Below is a small trained network, with its code and all its weights. Each question gives an input and a class and asks what happens when units are switched off, that is, made to give their printed mean instead of their output.

import numpy as np


def w(rows, s, z=0):
    codes = np.array(rows[::2]) - 128.0
    scale = np.full(codes.shape[1], s)
    scale[-1] = z or s
    return codes * scale


def norm(h):
    return h / np.sqrt((h * h).mean(-1, keepdims=True) + 1e-5)


def f(y):
    return np.maximum(y, 0)


def log_softmax(a):
    a = a - a.max(-1, keepdims=True)
    return a - np.log(np.exp(a).sum(-1, keepdims=True))


def net(x, mask):
    res = np.array(x, float).reshape(1, 6) / 4 @ E
    u = 0
    for l in range(2):
        y = f(norm(res) @ A[l][:, :-1].T + A[l][:, -1])
        res = res + np.where(mask[u : u + 12], y, B[l][:, -1]) @ B[l][:, :-1]
        u += 12
    return log_softmax(norm(res)[-1] @ U[:, :-1].T + U[:, -1])


A, B = {}, {}
E = w([
[168,130,127,119,23,16,190,117,45],'x0',
[132,62,120,115,84,114,74,76,164],'x1',
[148,155,205,36,164,77,75,162,125],'x2',
[121,173,32,96,138,72,131,155,190],'x3',
[3,110,140,79,120,127,180,110,125],'x4',
[92,199,137,172,87,109,68,125,137],'x5',
],0.0034)
A[0] = w([
[66,207,112,153,93,121,51,138,106,60],'0.n1',
[123,204,163,154,205,140,216,202,74,57],'0.n2',
[109,142,109,186,51,197,135,149,116,38],'0.n3',
[143,118,100,203,129,144,156,114,137,50],'0.n4',
[150,102,146,84,78,140,102,88,179,34],'0.n5',
[177,37,127,56,186,144,205,121,125,12],'0.n6',
[133,132,211,26,166,85,65,176,94,2],'0.n7',
[181,141,236,185,107,174,129,103,135,88],'0.n8',
[1,106,142,81,148,111,124,95,85,6],'0.n9',
[98,111,217,158,100,176,121,78,59,87],'0.n10',
[135,5,121,54,34,141,41,75,187,83],'0.n11',
[56,182,184,189,51,120,37,135,107,31],'0.n12',
],0.0054,0.0036)
B[0] = w([
[202,73,160,169,186,86,222,97,221,189],'0.n1',
[51,141,138,255,163,42,30,103,47,219],'0.n2',
[145,144,123,83,154,156,157,47,111,167],'0.n3',
[125,170,146,51,137,141,98,58,114,162],'0.n4',
[111,183,139,196,170,105,96,149,71,150],'0.n5',
[183,171,230,206,186,66,250,122,254,194],'0.n6',
[137,224,102,47,129,165,117,28,117,223],'0.n7',
[140,43,56,34,174,98,121,183,125,206],'0.n8',
[34,185,151,132,49,176,157,201,185,188],'0.n9',
[105,45,18,12,173,68,132,181,130,223],'0.n10',
[61,225,145,234,208,74,122,163,23,254],'0.n11',
[195,97,216,157,215,100,248,117,169,194],'0.n12',
],0.0049,0.0032)
A[1] = w([
[158,171,156,98,75,44,149,165,66,100],'1.n1',
[127,159,190,64,99,128,76,67,142,37],'1.n2',
[88,150,176,115,189,215,58,176,186,96],'1.n3',
[102,110,53,149,93,184,150,67,131,80],'1.n4',
[85,142,150,125,64,163,146,182,139,83],'1.n5',
[230,109,96,183,143,152,73,129,99,79],'1.n6',
[130,87,95,195,105,177,167,87,107,123],'1.n7',
[254,142,131,135,120,141,65,163,104,131],'1.n8',
[158,115,173,155,155,121,204,135,169,45],'1.n9',
[132,126,167,105,3,116,174,139,87,71],'1.n10',
[114,160,64,103,114,94,110,171,181,3],'1.n11',
[145,192,42,152,120,80,141,140,199,78],'1.n12',
],0.0072,0.0026)
B[1] = w([
[165,83,72,194,115,203,88,96,168,254],'1.n1',
[169,193,127,98,156,147,178,84,84,159],'1.n2',
[219,78,52,192,18,132,130,94,107,247],'1.n3',
[190,198,149,79,117,115,92,111,100,170],'1.n4',
[82,177,208,86,59,119,144,186,175,145],'1.n5',
[42,173,146,115,94,94,166,146,162,203],'1.n6',
[153,211,175,72,158,101,98,104,114,179],'1.n7',
[1,150,155,112,80,162,201,136,156,213],'1.n8',
[181,115,198,118,101,113,62,155,182,195],'1.n9',
[169,115,76,165,128,219,82,154,191,169],'1.n10',
[131,48,139,76,154,123,142,145,74,158],'1.n11',
[118,46,183,79,176,136,124,148,86,225],'1.n12',
],0.0062,0.0047)
U = w([
[211,78,48,207,39,221,101,106,159,136],'0',
[204,119,229,167,178,81,208,114,215,130],'1',
[169,253,137,33,146,159,135,50,72,131],'2',
[10,165,157,109,37,162,201,189,178,129],'3',
[76,153,126,243,184,66,74,134,42,129],'4',
[129,8,110,40,169,126,125,193,71,130],'5',
[133,136,175,112,109,132,74,195,121,114],'6',
[163,157,174,112,81,158,44,239,89,3],'7',
],0.013,0.028)

Each question gives the input, the list of numbers given to net, and the class t.
The units are the neurons (one row each of A and B). Each row of codes is followed by its name. A weight is (code - 128) times the scale printed after its matrix; where a second scale follows, it is the last column's (A, B and U).
mask holds one flag per neuron, layer by layer. A switched-off neuron (its flag False) gives its mean, the last column of its row in B, instead of its output. The means were averaged over made-up inputs and are rounded, as every weight is.
A unit's drop is (log p(t) with every unit on - log p(t) with that unit switched off) / (log p(t) with every unit on - log p(t) with every unit switched off).
The circuit of an input: a set's keep is (log p(t) with only the set's units on - log p(t) with every unit switched off) / (log p(t) with every unit on - log p(t) with every unit switched off). Starting from the 12 units with the biggest drops (on a tie, the unit counted first), units are removed one at a time, each time the one whose removal leaves the highest keep (on an exact tie, the one counted first), for as long as the keep stays at least 0.8.
units of the circuit, in order: the units of the circuit, biggest drop first
unit that matters most: the unit with the biggest drop
k most important neurons: the k neurons with the biggest drops, biggest first
top k neurons in layer l: the k neurons of layer l with the biggest drops, biggest first
input [-1,-7,6,-7,-8,-1], class 3: unit that matters most	1.n8
input [3,6,-8,-7,4,-7], class 2: top 2 neurons in layer 1	[1.n7; 1.n4]
input [-1,3,-1,-8,-3,-4], class 5: top 2 neurons in layer 0	[0.n10; 0.n8]
input [-6,-4,1,-1,6,1], class 0: 2 most important neurons	[1.n3; 1.n8]
input [-1,-1,8,1,8,-6], class 2: 2 most important neurons	[0.n7; 1.n2]
input [3,8,-7,-3,1,-6], class 4: top 2 neurons in layer 0	[0.n11; 0.n7]
input [6,2,2,-8,-8,-4], class 3: 4 most important neurons	[1.n8; 1.n6; 1.n3; 1.n12]
input [5,-4,-1,-8,-1,-4], class 5: 2 most important neurons	[0.n10; 0.n8]
input [4,1,1,5,-1,1], class 5: 3 most important neurons	[1.n12; 1.n11; 1.n3]
input [-7,-8,-8,5,-7,1], class 2: top 4 neurons in layer 1	[1.n1; 1.n7; 1.n4; 1.n6]
input [3,-2,5,7,1,-7], class 1: 3 most important neurons	[0.n6; 0.n10; 0.n8]
input [-5,-6,-8,8,3,5], class 2: 2 most important neurons	[1.n4; 0.n10]
input [-5,3,-6,-6,-8,5], class 3: units of the circuit, in order	[1.n6; 1.n8]
input [0,5,-1,6,-5,7], class 1: unit that matters most	0.n1
input [2,4,-2,-5,3,0], class 5: top 2 neurons in layer 0	[0.n10; 0.n2]
input [2,4,-5,2,-6,-2], class 3: 2 most important neurons	[1.n6; 1.n8]
input [6,-8,-2,7,-3,-6], class 4: 2 most important neurons	[0.n2; 1.n3]
input [-4,-5,3,-7,-5,3], class 5: 3 most important neurons	[0.n8; 0.n10; 0.n11]
input [7,2,1,-5,2,8], class 1: 3 most important neurons	[0.n12; 0.n1; 1.n3]
input [4,8,-8,-4,7,-6], class 2: 2 most important neurons	[1.n7; 1.n4]
input [-7,-5,0,-4,0,8], class 1: unit that matters most	0.n12
input [-4,4,-6,7,-1,-1], class 5: 3 most important neurons	[1.n12; 1.n11; 0.n7]
input [-3,-3,1,-6,2,4], class 5: 2 most important neurons	[0.n10; 0.n8]
input [-6,-1,-3,-7,-7,-4], class 3: units of the circuit, in order	[1.n8; 1.n6]
input [4,3,0,6,-4,-8], class 1: top 2 neurons in layer 0	[0.n6; 0.n10]
input [3,-6,-6,7,-7,3], class 3: units of the circuit, in order	[1.n6; 1.n8; 0.n11; 1.n3]
input [3,-1,6,1,-6,7], class 1: unit that matters most	0.n12
input [5,4,-2,-8,-5,0], class 5: top 2 neurons in layer 0	[0.n10; 0.n8]
